Below is a small trained network, with its code and all its weights. Each question gives an input and a class and asks what happens when units are switched off, that is, made to give their printed mean instead of their output.

import numpy as np


def w(rows, s, z=0):
    codes = np.array(rows[::2]) - 128.0
    scale = np.full(codes.shape[1], s)
    scale[-1] = z or s
    return codes * scale


def f(y):
    return y / 2 * (1 + np.tanh(0.7978845608 * (y + 0.044715 * y**3)))


def log_softmax(a):
    a = a - a.max(-1, keepdims=True)
    return a - np.log(np.exp(a).sum(-1, keepdims=True))


def net(x, mask):
    res = np.array(x, float).reshape(1, 6) / 4 @ E
    y = f(res @ A[0][:, :-1].T + A[0][:, -1])
    res = res + np.where(mask, y, B[0][:, -1]) @ B[0][:, :-1]
    return log_softmax(res[-1] @ U[:, :-1].T + U[:, -1])


A, B = {}, {}
E = w([
[118,152,148,137,103],'x0',
[130,119,123,119,133],'x1',
[255,110,214,44,66],'x2',
[156,103,105,101,165],'x3',
[120,150,158,142,93],'x4',
[161,45,7,153,78],'x5',
],0.0089)
A[0] = w([
[120,35,179,60,44,66],'N0',
[203,78,12,144,111,168],'N1',
[111,132,193,71,218,119],'N2',
[231,97,208,80,117,146],'N3',
[85,126,180,97,165,61],'N4',
[59,106,164,118,165,253],'N5',
],0.011,0.0057)
B[0] = w([
[94,51,197,82,109,174],'N0',
[118,126,182,129,43,247],'N1',
[113,208,202,117,1,179],'N2',
[109,77,231,124,196,225],'N3',
[89,199,132,62,87,146],'N4',
[149,134,241,167,169,195],'N5',
],0.0098,0.012)
U = w([
[17,51,155,120,192,194],'0',
[147,170,135,49,2,108],'1',
[181,104,154,150,140,238],'2',
[69,99,135,75,136,177],'3',
[209,101,167,186,136,158],'4',
[174,113,147,126,128,167],'5',
[147,63,75,75,243,2],'6',
[195,150,60,54,189,16],'7',
],0.0075,0.0063)

Each question gives the input, the list of numbers given to net, and the class t.
The units are the neurons (one row each of A and B). Each row of codes is followed by its name. A weight is (code - 128) times the scale printed after its matrix; where a second scale follows, it is the last column's (A, B and U).
mask holds one flag per neuron, in row order. A switched-off neuron (its flag False) gives its mean, the last column of its row in B, instead of its output. The means were averaged over made-up inputs and are rounded, as every weight is.
A unit's drop is (log p(t) with every unit on - log p(t) with that unit switched off) / (log p(t) with every unit on - log p(t) with every unit switched off).
The circuit of an input: a set's keep is (log p(t) with only the set's units on - log p(t) with every unit switched off) / (log p(t) with every unit on - log p(t) with every unit switched off). Starting from all 6 units, units are removed one at a time, each time the one whose removal leaves the highest keep (on an exact tie, the one counted first), for as long as the keep stays at least 0.8.
units of the circuit, in order: the units of the circuit, biggest drop first
top k neurons: the k neurons with the biggest drops, biggest first
drop of u: that unit's drop, to one decimal
input [-7,-6,3,-4,-1,-8], class 1: top 2 neurons -> (N2; N4)
input [-3,-3,3,-4,-4,-7], class 1: units of the circuit, in order -> (N2)
input [-1,5,7,0,2,7], class 0: units of the circuit, in order -> (N3; N0)
input [5,-4,7,-2,-5,3], class 0: top 3 neurons -> (N3; N0; N2)
input [8,-5,-7,6,5,-5], class 4: top 4 neurons -> (N5; N3; N0; N2)
input [-3,-3,7,-7,0,-1], class 0: units of the circuit, in order -> (N3; N0)
input [3,5,0,0,-6,8], class 1: top 3 neurons -> (N1; N3; N5)
input [1,6,-2,5,5,-8], class 1: top 3 neurons -> (N2; N4; N3)
input [-2,-6,8,0,-3,-8], class 0: top 2 neurons -> (N3; N1)
input [-7,-5,-4,2,4,8], class 1: top 3 neurons -> (N1; N3; N5)
input [-5,-1,-5,6,2,-7], class 1: top 2 neurons -> (N2; N3)
input [3,2,-6,-4,-3,7], class 1: top 2 neurons -> (N1; N3)
input [-6,-3,2,1,-1,-6], class 1: top 2 neurons -> (N2; N4)
input [-3,6,-4,5,6,-8], class 1: top neuron -> (N2)
input [-1,7,-6,-1,-5,-5], class 2: top 2 neurons -> (N5; N3)
input [6,0,8,7,6,6], class 0: top 3 neurons -> (N3; N0; N2)
input [-6,-3,8,-8,-2,-2], class 0: drop of N3 -> 0.5
input [-7,5,8,-3,2,4], class 0: drop of N3 -> 0.5
input [5,1,6,3,-3,6], class 0: drop of N4 -> 0.0
